Below is a small trained network, with its code and all its weights. Each question gives an input and a target symbol and asks what happens when units are switched off, that is, made to give their printed mean instead of their output.

import numpy as np


def w(rows, s, z=0):
    codes = np.array(rows[::2]) - 128.0
    scale = np.full(codes.shape[1], s)
    scale[-1] = z or s
    return codes * scale


def f(y):
    return np.maximum(y, 0)


def softmax(a):
    e = np.exp(a - a.max(-1, keepdims=True))
    return e / e.sum(-1, keepdims=True)


def log_softmax(a):
    a = a - a.max(-1, keepdims=True)
    return a - np.log(np.exp(a).sum(-1, keepdims=True))


def net(x, mask):
    ids = ['Θζηξσφ'.index(c) for c in x.split()]
    T = len(ids)
    res = E[ids] + P[:T]
    u = 0
    for l in range(2):
        r = res
        for j in range(2):
            rows = slice(4 * j, 4 * j + 4)
            q, k, v = (r @ M[l][rows].T for M in (Q, K, V))
            z = softmax(np.where(np.tri(T) > 0, q @ k.T / 4**0.5, -1e9)) @ v
            o = O[l][rows]
            res = res + np.where(mask[u + j], z, o[:, -1]) @ o[:, :-1]
        u += 2
        y = f(res @ A[l][:, :-1].T + A[l][:, -1])
        res = res + np.where(mask[u : u + 16], y, B[l][:, -1]) @ B[l][:, :-1]
        u += 16
    return log_softmax(res[-1] @ U[:, :-1].T + U[:, -1])


Q, K, V, O, A, B = {}, {}, {}, {}, {}, {}
E = w([
[60,158,80,62,65],'Θ',
[188,182,58,192,236],'ζ',
[190,196,5,102,149],'η',
[236,100,69,254,109],'ξ',
[152,74,189,195,140],'σ',
[112,135,113,82,146],'φ',
],0.016)
P = w([
[77,110,103,114,86],'0',
[156,94,156,97,185],'1',
[107,238,168,143,151],'2',
[142,97,136,95,179],'3',
[136,239,185,140,114],'4',
[145,91,135,99,171],'5',
[161,243,197,149,76],'6',
[144,89,138,98,177],'7',
[169,248,225,124,32],'8',
[138,96,141,92,190],'9',
],0.016)
Q[0] = w([
[124,154,117,131,132],'L0H1',
[172,185,100,189,143],'L0H1',
[26,86,139,61,138],'L0H1',
[74,127,195,148,72],'L0H1',
[96,253,58,127,78],'L0H2',
[143,160,15,87,153],'L0H2',
[173,121,41,50,168],'L0H2',
[26,152,168,120,133],'L0H2',
],0.012)
K[0] = w([
[115,166,101,201,151],'L0H1',
[62,68,113,136,43],'L0H1',
[243,120,200,63,86],'L0H1',
[50,204,121,154,34],'L0H1',
[42,43,54,172,242],'L0H2',
[149,59,73,75,149],'L0H2',
[116,2,154,49,55],'L0H2',
[85,154,96,64,117],'L0H2',
],0.0085)
V[0] = w([
[156,14,49,75,191],'L0H1',
[156,126,110,26,198],'L0H1',
[104,17,2,95,92],'L0H1',
[218,171,164,152,62],'L0H1',
[143,124,152,87,230],'L0H2',
[170,176,90,119,160],'L0H2',
[120,35,159,199,100],'L0H2',
[173,135,115,128,64],'L0H2',
],0.0067)
O[0] = w([
[101,85,216,64,83,58],'L0H1',
[129,110,164,86,253,157],'L0H1',
[80,132,112,86,95,173],'L0H1',
[202,60,165,137,108,55],'L0H1',
[98,138,162,85,225,191],'L0H2',
[198,226,73,47,169,244],'L0H2',
[119,46,208,221,192,8],'L0H2',
[132,155,41,117,160,118],'L0H2',
],0.0056,0.0013)
A[0] = w([
[223,137,149,134,138,139],'L0N1',
[171,89,94,165,179,91],'L0N2',
[75,82,132,73,154,110],'L0N3',
[175,87,39,63,154,62],'L0N4',
[171,175,254,94,108,150],'L0N5',
[224,200,131,186,132,232],'L0N6',
[137,178,135,101,196,156],'L0N7',
[88,154,160,198,79,197],'L0N8',
[204,134,169,173,185,128],'L0N9',
[213,200,113,113,97,147],'L0N10',
[64,159,48,155,80,254],'L0N11',
[166,137,63,130,43,96],'L0N12',
[64,39,155,165,141,35],'L0N13',
[53,79,190,107,179,149],'L0N14',
[170,240,183,33,141,114],'L0N15',
[173,211,115,172,94,157],'L0N16',
],0.0089,0.0063)
B[0] = w([
[143,161,41,65,146,184],'L0N1',
[213,169,102,143,94,158],'L0N2',
[27,102,154,106,32,145],'L0N3',
[164,110,191,77,161,153],'L0N4',
[110,188,94,156,202,194],'L0N5',
[64,161,169,78,66,248],'L0N6',
[212,52,154,141,102,190],'L0N7',
[228,83,136,76,164,177],'L0N8',
[120,186,64,116,142,197],'L0N9',
[79,93,166,138,180,204],'L0N10',
[162,187,171,135,190,192],'L0N11',
[119,100,27,117,192,154],'L0N12',
[118,74,117,155,200,146],'L0N13',
[127,113,180,183,120,165],'L0N14',
[151,98,114,191,107,222],'L0N15',
[146,80,255,154,141,203],'L0N16',
],0.0073,0.013)
Q[1] = w([
[51,70,190,49,152],'L1H1',
[116,196,253,233,171],'L1H1',
[164,190,193,108,122],'L1H1',
[105,146,202,98,74],'L1H1',
[52,151,96,171,108],'L1H2',
[116,12,1,165,172],'L1H2',
[104,111,115,81,157],'L1H2',
[168,176,132,162,109],'L1H2',
],0.0093)
K[1] = w([
[101,110,196,196,132],'L1H1',
[85,135,125,128,186],'L1H1',
[96,255,125,63,166],'L1H1',
[85,162,125,27,74],'L1H1',
[128,155,120,151,96],'L1H2',
[114,132,96,53,202],'L1H2',
[65,121,130,107,164],'L1H2',
[212,128,145,177,116],'L1H2',
],0.012)
V[1] = w([
[63,102,184,102,96],'L1H1',
[122,90,85,125,255],'L1H1',
[64,166,28,43,152],'L1H1',
[82,99,139,149,146],'L1H1',
[29,121,88,61,82],'L1H2',
[86,20,82,199,70],'L1H2',
[84,5,163,84,129],'L1H2',
[149,36,39,63,51],'L1H2',
],0.0076)
O[1] = w([
[86,76,71,91,117,104],'L1H1',
[174,229,206,103,169,180],'L1H1',
[254,172,38,164,53,120],'L1H1',
[102,76,54,43,96,115],'L1H1',
[152,162,223,186,167,11],'L1H2',
[187,252,233,58,52,50],'L1H2',
[22,251,118,199,63,135],'L1H2',
[179,90,195,152,119,12],'L1H2',
],0.0052,0.011)
A[1] = w([
[88,229,118,125,106,103],'L1N1',
[140,125,42,140,92,169],'L1N2',
[77,103,72,92,57,120],'L1N3',
[86,155,105,237,155,89],'L1N4',
[106,66,103,86,191,255],'L1N5',
[88,5,184,122,124,73],'L1N6',
[139,78,123,147,154,161],'L1N7',
[66,134,168,112,180,143],'L1N8',
[99,131,157,136,180,104],'L1N9',
[194,158,67,103,123,126],'L1N10',
[102,81,223,49,192,218],'L1N11',
[99,129,141,56,146,126],'L1N12',
[112,111,80,64,68,138],'L1N13',
[97,108,99,70,56,59],'L1N14',
[174,151,205,94,146,123],'L1N15',
[174,185,70,121,76,39],'L1N16',
],0.011,0.0052)
B[1] = w([
[82,107,165,147,170,182],'L1N1',
[61,210,128,98,44,174],'L1N2',
[147,89,32,179,178,140],'L1N3',
[150,104,115,25,73,156],'L1N4',
[94,90,145,182,101,245],'L1N5',
[57,255,132,37,190,171],'L1N6',
[122,190,144,197,62,174],'L1N7',
[140,122,124,210,122,207],'L1N8',
[165,136,94,179,134,180],'L1N9',
[111,175,166,71,148,203],'L1N10',
[176,98,121,149,90,250],'L1N11',
[206,173,189,80,108,173],'L1N12',
[123,38,61,110,119,143],'L1N13',
[119,145,54,149,116,135],'L1N14',
[100,44,55,31,120,181],'L1N15',
[188,163,164,235,116,165],'L1N16',
],0.0079,0.015)
U = w([
[43,90,71,111,101,239],'Θ',
[119,135,131,104,249,81],'ζ',
[169,51,176,86,41,173],'η',
[152,173,141,165,44,5],'ξ',
[142,82,170,255,123,140],'σ',
[40,130,221,123,132,130],'φ',
],0.006,0.0029)

Each question gives the input, a string of symbols that net reads in full, and the target symbol t.
The units are the heads (4 rows each of Q, K, V and O) and the neurons (one row each of A and B). Each row of codes is followed by its name. A weight is (code - 128) times the scale printed after its matrix; where a second scale follows, it is the last column's (O, A, B and U).
mask holds one flag per unit, layer by layer, with each layer's heads first. A switched-off unit (its flag False) gives its mean, the last column of its rows in O or B, instead of its output. The means were averaged over made-up inputs and are rounded, as every weight is.
A unit's drop is (log p(t) with every unit on - log p(t) with that unit switched off) / (log p(t) with every unit on - log p(t) with every unit switched off).
The circuit of an input: a set's keep is (log p(t) with only the set's units on - log p(t) with every unit switched off) / (log p(t) with every unit on - log p(t) with every unit switched off). Starting from the 12 units with the biggest drops (on a tie, the unit counted first), units are removed one at a time, each time the one whose removal leaves the highest keep (on an exact tie, the one counted first), for as long as the keep stays at least 0.8.
circuit, biggest first: the units of the circuit, biggest drop first
unit that matters most: the unit with the biggest drop
k most important neurons: the k neurons with the biggest drops, biggest first
top k neurons in layer l: the k neurons of layer l with the biggest drops, biggest first
heads that matter: for each layer, one digit per head in row order, 1 if its drop is at least 0.15 and else 0, layers parted by /
input σ η σ η η Θ σ σ η, target φ: circuit, biggest first : [L0H2 L1H2 L1N1 L0N6]
input σ σ Θ φ σ Θ σ Θ φ, target φ: circuit, biggest first : [L0H2 L1H2 L1N1 L0N5]
input ξ σ σ σ σ Θ σ η Θ, target η: 3 most important neurons : [L0N16 L0N5 L0N9]
input η Θ σ σ η, target ζ: heads that matter : 01 / 11
input σ Θ Θ σ ζ Θ ζ σ ξ, target φ: unit that matters most : L0N6
input φ σ ζ, target Θ: 2 most important neurons : [L0N7 L0N15]
input Θ σ Θ, target ξ: top 2 neurons in layer 0 : [L0N12 L0N15]
input σ η η η η η, target η: circuit, biggest first : [L1N11 L0H1 L0N4]
input φ η ζ σ σ, target Θ: 4 most important neurons : [L0N15 L0N7 L0N16 L0N11]
input σ ξ ζ σ ξ σ ζ, target φ: circuit, biggest first : [L0H2 L0N6 L1H2 L1N1]
input η σ σ, target ζ: heads that matter : 01 / 10
input σ σ η, target φ: circuit, biggest first : [L0H2 L1H2 L1N1]
input Θ η Θ η σ σ ζ η, target σ: heads that matter : 11 / 11
input σ η σ η σ φ Θ, target φ: 3 most important neurons : [L1N1 L0N6 L0N13]
input Θ Θ Θ, target ξ: heads that matter : 10 / 10
input φ σ σ σ σ σ σ Θ Θ, target Θ: 2 most important neurons : [L0N15 L0N3]
input ζ σ ζ σ ζ, target σ: most important neuron : [L0N16]
input ξ Θ σ ζ φ η ξ, target η: heads that matter : 01 / 01
input Θ ζ σ σ ζ Θ σ η η σ, target η: circuit, biggest first : [L0H2 L0N5 L1N6]
input ζ Θ φ, target σ: most important neuron : [L0N6]
input σ σ σ Θ η φ η ζ Θ σ, target Θ: heads that matter : 01 / 00
input η φ Θ σ ζ η φ ζ φ, target ζ: 4 most important neurons : [L0N15 L0N7 L0N12 L0N11]
input σ σ φ σ ζ σ, target ζ: circuit, biggest first : [L0H2 L1H1]
input Θ Θ ξ, target ξ: circuit, biggest first : [L1H1 L1N2 L0H1]
input φ Θ η Θ σ σ σ σ σ ξ, target ξ: 2 most important neurons : [L0N2 L0N16]
input φ σ η σ Θ φ σ η ζ, target Θ: 3 most important neurons : [L0N11 L0N7 L0N15]
input ζ σ η Θ η ξ η σ, target η: unit that matters most : L0H2
